Below are the code and all the weights of a small trained network. Each question names an input and a class and asks about switching units off, where a switched-off unit gives its printed mean instead of its output.

import numpy as np


def w(rows, s, z=0):
    codes = np.array(rows[::2]) - 128.0
    scale = np.full(codes.shape[1], s)
    scale[-1] = z or s
    return codes * scale


def f(y):
    return y / 2 * (1 + np.tanh(0.7978845608 * (y + 0.044715 * y**3)))


def log_softmax(a):
    a = a - a.max(-1, keepdims=True)
    return a - np.log(np.exp(a).sum(-1, keepdims=True))


def net(x, mask):
    res = np.array(x, float).reshape(1, 5) / 4 @ E
    y = f(res @ A[0][:, :-1].T + A[0][:, -1])
    res = res + np.where(mask, y, B[0][:, -1]) @ B[0][:, :-1]
    return log_softmax(res[-1] @ U[:, :-1].T + U[:, -1])


A, B = {}, {}
E = w([
[178,158,94,191,133,102,153,57,110,99],'x0',
[112,72,218,84,158,85,128,117,154,85],'x1',
[111,111,80,77,67,151,143,54,104,107],'x2',
[96,97,134,146,170,149,249,179,222,100],'x3',
[189,56,74,79,152,94,152,107,168,100],'x4',
],0.013)
A[0] = w([
[181,114,103,82,120,153,189,55,147,122,210],'neuron 1',
[183,165,126,146,125,123,81,194,145,251,135],'neuron 2',
[87,92,140,37,129,117,156,128,143,144,255],'neuron 3',
[221,50,113,137,127,66,150,121,105,90,231],'neuron 4',
[143,185,132,119,33,121,112,91,101,131,105],'neuron 5',
[116,106,165,141,206,56,136,72,108,116,141],'neuron 6',
[136,173,106,74,48,151,113,33,86,137,160],'neuron 7',
[162,153,88,254,135,134,178,100,133,141,185],'neuron 8',
[65,159,169,121,133,182,110,186,130,168,176],'neuron 9',
[121,199,197,153,189,49,62,113,80,140,243],'neuron 10',
[50,94,124,105,150,141,167,193,145,128,173],'neuron 11',
[120,136,82,157,113,122,72,182,135,172,165],'neuron 12',
[136,100,115,67,108,141,106,88,146,90,172],'neuron 13',
[55,164,170,144,119,183,184,74,85,209,204],'neuron 14',
],0.01,0.004)
B[0] = w([
[111,138,34,109,145,52,127,26,15,25,202],'neuron 1',
[126,85,125,150,178,211,164,201,32,134,196],'neuron 2',
[107,37,93,11,159,134,85,134,148,31,200],'neuron 3',
[180,145,110,137,171,114,117,83,124,96,212],'neuron 4',
[159,104,162,169,95,149,106,130,125,154,195],'neuron 5',
[165,84,145,154,177,85,95,89,179,107,187],'neuron 6',
[205,125,86,164,2,40,52,156,156,157,226],'neuron 7',
[123,244,70,195,123,128,196,120,152,74,238],'neuron 8',
[60,105,212,101,116,207,122,164,158,148,209],'neuron 9',
[174,112,184,147,133,176,125,125,182,195,246],'neuron 10',
[91,122,141,68,83,195,154,156,165,60,209],'neuron 11',
[146,117,82,135,143,147,114,201,50,182,175],'neuron 12',
[134,68,142,116,116,84,81,86,86,123,179],'neuron 13',
[72,163,93,139,111,141,123,140,174,187,210],'neuron 14',
],0.009,0.014)
U = w([
[83,183,159,161,118,131,143,119,150,193,82],'0',
[144,183,89,176,131,107,181,110,137,63,137],'1',
[182,114,123,150,6,104,90,127,112,152,95],'2',
[133,118,123,154,156,165,141,193,67,171,176],'3',
[140,98,105,47,143,86,125,63,85,81,7],'4',
[192,108,185,156,201,121,111,93,161,136,158],'5',
[86,95,171,58,131,150,144,191,192,93,184],'6',
],0.012,0.0017)

Each question gives the input, the list of numbers given to net, and the class t.
The units are the neurons (one row each of A and B). Each row of codes is followed by its name. A weight is (code - 128) times the scale printed after its matrix; where a second scale follows, it is the last column's (A, B and U).
mask holds one flag per neuron, in row order. A switched-off neuron (its flag False) gives its mean, the last column of its row in B, instead of its output. The means were averaged over made-up inputs and are rounded, as every weight is.
A unit's drop is (log p(t) with every unit on - log p(t) with that unit switched off) / (log p(t) with every unit on - log p(t) with every unit switched off).
The circuit of an input: a set's keep is (log p(t) with only the set's units on - log p(t) with every unit switched off) / (log p(t) with every unit on - log p(t) with every unit switched off). Starting from the 12 units with the biggest drops (on a tie, the unit counted first), units are removed one at a time, each time the one whose removal leaves the highest keep (on an exact tie, the one counted first), for as long as the keep stays at least 0.8.
circuit, biggest first: the units of the circuit, biggest drop first
top k neurons: the k neurons with the biggest drops, biggest first
drop of u: that unit's drop, to one decimal
input [-7,-6,-6,5,-7], class 6: top 3 neurons -> (neuron 9; neuron 11; neuron 1)
input [1,0,-7,-4,1], class 3: top 2 neurons -> (neuron 2; neuron 12)
input [1,-7,-3,1,-1], class 3: circuit, biggest first -> (neuron 2)
input [-8,0,-2,-5,5], class 6: top 2 neurons -> (neuron 1; neuron 3)
input [0,2,-2,-2,-2], class 5: top 2 neurons -> (neuron 11; neuron 8)
input [1,5,-3,-2,-8], class 0: circuit, biggest first -> (neuron 3; neuron 14)
input [-3,1,0,-2,-5], class 6: top 2 neurons -> (neuron 9; neuron 8)
input [4,4,-1,-4,-8], class 0: top 2 neurons -> (neuron 14; neuron 10)
input [-1,-2,4,5,0], class 4: circuit, biggest first -> (neuron 1; neuron 8)
input [-3,-6,-3,6,-6], class 6: top 2 neurons -> (neuron 11; neuron 9)
input [-4,5,-6,-5,-6], class 3: top 4 neurons -> (neuron 2; neuron 3; neuron 12; neuron 11)
input [-2,6,7,-8,3], class 2: drop of neuron 7 -> 5.9
input [-8,-7,5,1,-3], class 6: drop of neuron 9 -> 0.8
input [5,5,8,4,-6], class 4: circuit, biggest first -> (neuron 1)
input [-1,-8,-2,-1,7], class 1: drop of neuron 10 -> 0.2
